Below are the code and all the weights of a small trained network. Each question names an input and a class and asks about switching units off, where a switched-off unit gives its printed mean instead of its output.

import numpy as np


def w(rows, s, z=0):
    codes = np.array(rows[::2]) - 128.0
    scale = np.full(codes.shape[1], s)
    scale[-1] = z or s
    return codes * scale


def norm(h):
    return h / np.sqrt((h * h).mean(-1, keepdims=True) + 1e-5)


def f(y):
    return y / 2 * (1 + np.tanh(0.7978845608 * (y + 0.044715 * y**3)))


def log_softmax(a):
    a = a - a.max(-1, keepdims=True)
    return a - np.log(np.exp(a).sum(-1, keepdims=True))


def net(x, mask):
    res = np.array(x, float).reshape(1, 7) / 4 @ E
    u = 0
    for l in range(3):
        y = f(norm(res) @ A[l][:, :-1].T + A[l][:, -1])
        res = res + np.where(mask[u : u + 3], y, B[l][:, -1]) @ B[l][:, :-1]
        u += 3
    return log_softmax(norm(res)[-1] @ U[:, :-1].T + U[:, -1])


A, B = {}, {}
E = w([
[144,129,120,138,114,130,123,144,142,136,128,128],'x0',
[128,133,130,127,127,158,155,128,164,149,153,125],'x1',
[78,146,140,135,143,129,124,122,114,123,132,130],'x2',
[127,119,116,144,122,130,128,122,131,136,107,144],'x3',
[129,234,246,94,91,204,15,30,231,22,65,189],'x4',
[148,115,141,128,131,132,130,153,122,109,129,129],'x5',
[234,153,176,144,224,252,36,72,27,254,200,217],'x6',
],0.0071)
A[0] = w([
[89,118,67,123,93,50,199,163,193,85,103,84,163],'L0N1',
[77,134,107,114,100,63,165,146,249,15,80,96,119],'L0N2',
[81,97,111,150,132,83,180,160,110,94,134,111,7],'L0N3',
],0.017,0.0018)
B[0] = w([
[177,144,81,12,210,93,64,92,172,125,131,129,240],'L0N1',
[76,144,183,233,53,132,175,170,94,74,124,123,253],'L0N2',
[157,132,78,68,147,154,133,151,170,144,139,100,188],'L0N3',
],0.011,0.025)
A[1] = w([
[135,105,63,149,142,63,175,195,1,245,201,111,60],'L1N1',
[135,68,78,182,135,105,215,178,12,237,181,134,85],'L1N2',
[91,62,163,135,143,143,197,131,105,175,168,120,2],'L1N3',
],0.014,0.00085)
B[1] = w([
[81,48,153,189,123,184,195,64,129,114,45,38,250],'L1N1',
[2,96,121,204,179,199,105,81,124,151,19,27,240],'L1N2',
[87,110,119,65,129,130,125,74,143,158,161,144,161],'L1N3',
],0.0097,0.015)
A[2] = w([
[200,148,3,27,229,63,125,198,129,156,171,87,47],'L2N1',
[177,213,186,90,169,172,53,81,174,174,169,222,88],'L2N2',
[113,109,145,169,90,71,167,170,96,90,117,142,248],'L2N3',
],0.018,0.0017)
B[2] = w([
[186,83,33,78,175,86,147,158,110,252,189,121,254],'L2N1',
[159,134,156,102,133,152,80,89,88,122,156,195,224],'L2N2',
[135,129,128,136,103,101,153,159,148,154,134,146,175],'L2N3',
],0.013,0.023)
U = w([
[190,100,12,49,185,59,158,160,140,204,189,89,184],'0',
[110,197,188,192,13,67,180,194,157,28,140,157,170],'1',
[73,63,127,180,171,201,150,43,108,164,64,45,117],'2',
[191,156,201,101,124,184,44,38,56,109,182,254,11],'3',
],0.0071,0.0013)

Each question gives the input, the list of numbers given to net, and the class t.
The units are the neurons (one row each of A and B). Each row of codes is followed by its name. A weight is (code - 128) times the scale printed after its matrix; where a second scale follows, it is the last column's (A, B and U).
mask holds one flag per neuron, layer by layer. A switched-off neuron (its flag False) gives its mean, the last column of its row in B, instead of its output. The means were averaged over made-up inputs and are rounded, as every weight is.
A unit's drop is (log p(t) with every unit on - log p(t) with that unit switched off) / (log p(t) with every unit on - log p(t) with every unit switched off).
The circuit of an input: a set's keep is (log p(t) with only the set's units on - log p(t) with every unit switched off) / (log p(t) with every unit on - log p(t) with every unit switched off). Starting from all 9 units, units are removed one at a time, each time the one whose removal leaves the highest keep (on an exact tie, the one counted first), for as long as the keep stays at least 0.8.
units of the circuit, in order: the units of the circuit, biggest drop first
most important unit: the unit with the biggest drop
top k neurons: the k neurons with the biggest drops, biggest first
top k neurons in layer l: the k neurons of layer l with the biggest drops, biggest first
drop of u: that unit's drop, to one decimal
input [2,5,-6,-4,6,5,-7], class 1: units of the circuit, in order	L0N2
input [-4,5,7,6,0,0,8], class 2: units of the circuit, in order	L2N1, L2N2
input [1,1,-7,-2,3,3,3], class 3: top 3 neurons	L0N2, L1N1, L0N1
input [-8,-4,0,-6,4,5,3], class 3: top 3 neurons	L0N2, L1N1, L0N1
input [3,-6,-2,-5,3,-7,1], class 3: top 4 neurons	L0N2, L1N1, L1N2, L0N1
input [-6,3,-4,3,3,7,6], class 3: top 2 neurons	L0N2, L0N1
input [-5,-5,-7,-5,0,7,4], class 2: top 3 neurons	L0N1, L2N1, L0N2
input [5,0,-5,-7,2,-3,8], class 3: top 2 neurons in layer 0	L0N2, L0N1
input [1,7,1,-3,1,-1,4], class 3: top 4 neurons	L0N2, L1N1, L0N1, L0N3
input [6,-8,-7,-1,4,-7,7], class 3: top 2 neurons in layer 0	L0N1, L0N2
input [1,4,-4,-4,4,-8,0], class 1: top 2 neurons	L0N1, L2N1
input [1,1,2,0,4,7,6], class 3: drop of L0N1	0.2
input [3,-2,6,7,-4,5,7], class 2: drop of L0N1	1.8
input [-6,-8,-8,1,-3,-5,1], class 2: drop of L0N1	2.6
input [1,-2,5,2,7,-8,4], class 3: drop of L0N2	0.6
input [8,0,1,-5,4,-7,8], class 3: most important unit	L0N1
input [6,8,-8,3,8,-2,5], class 3: top 2 neurons in layer 0	L0N2, L0N1
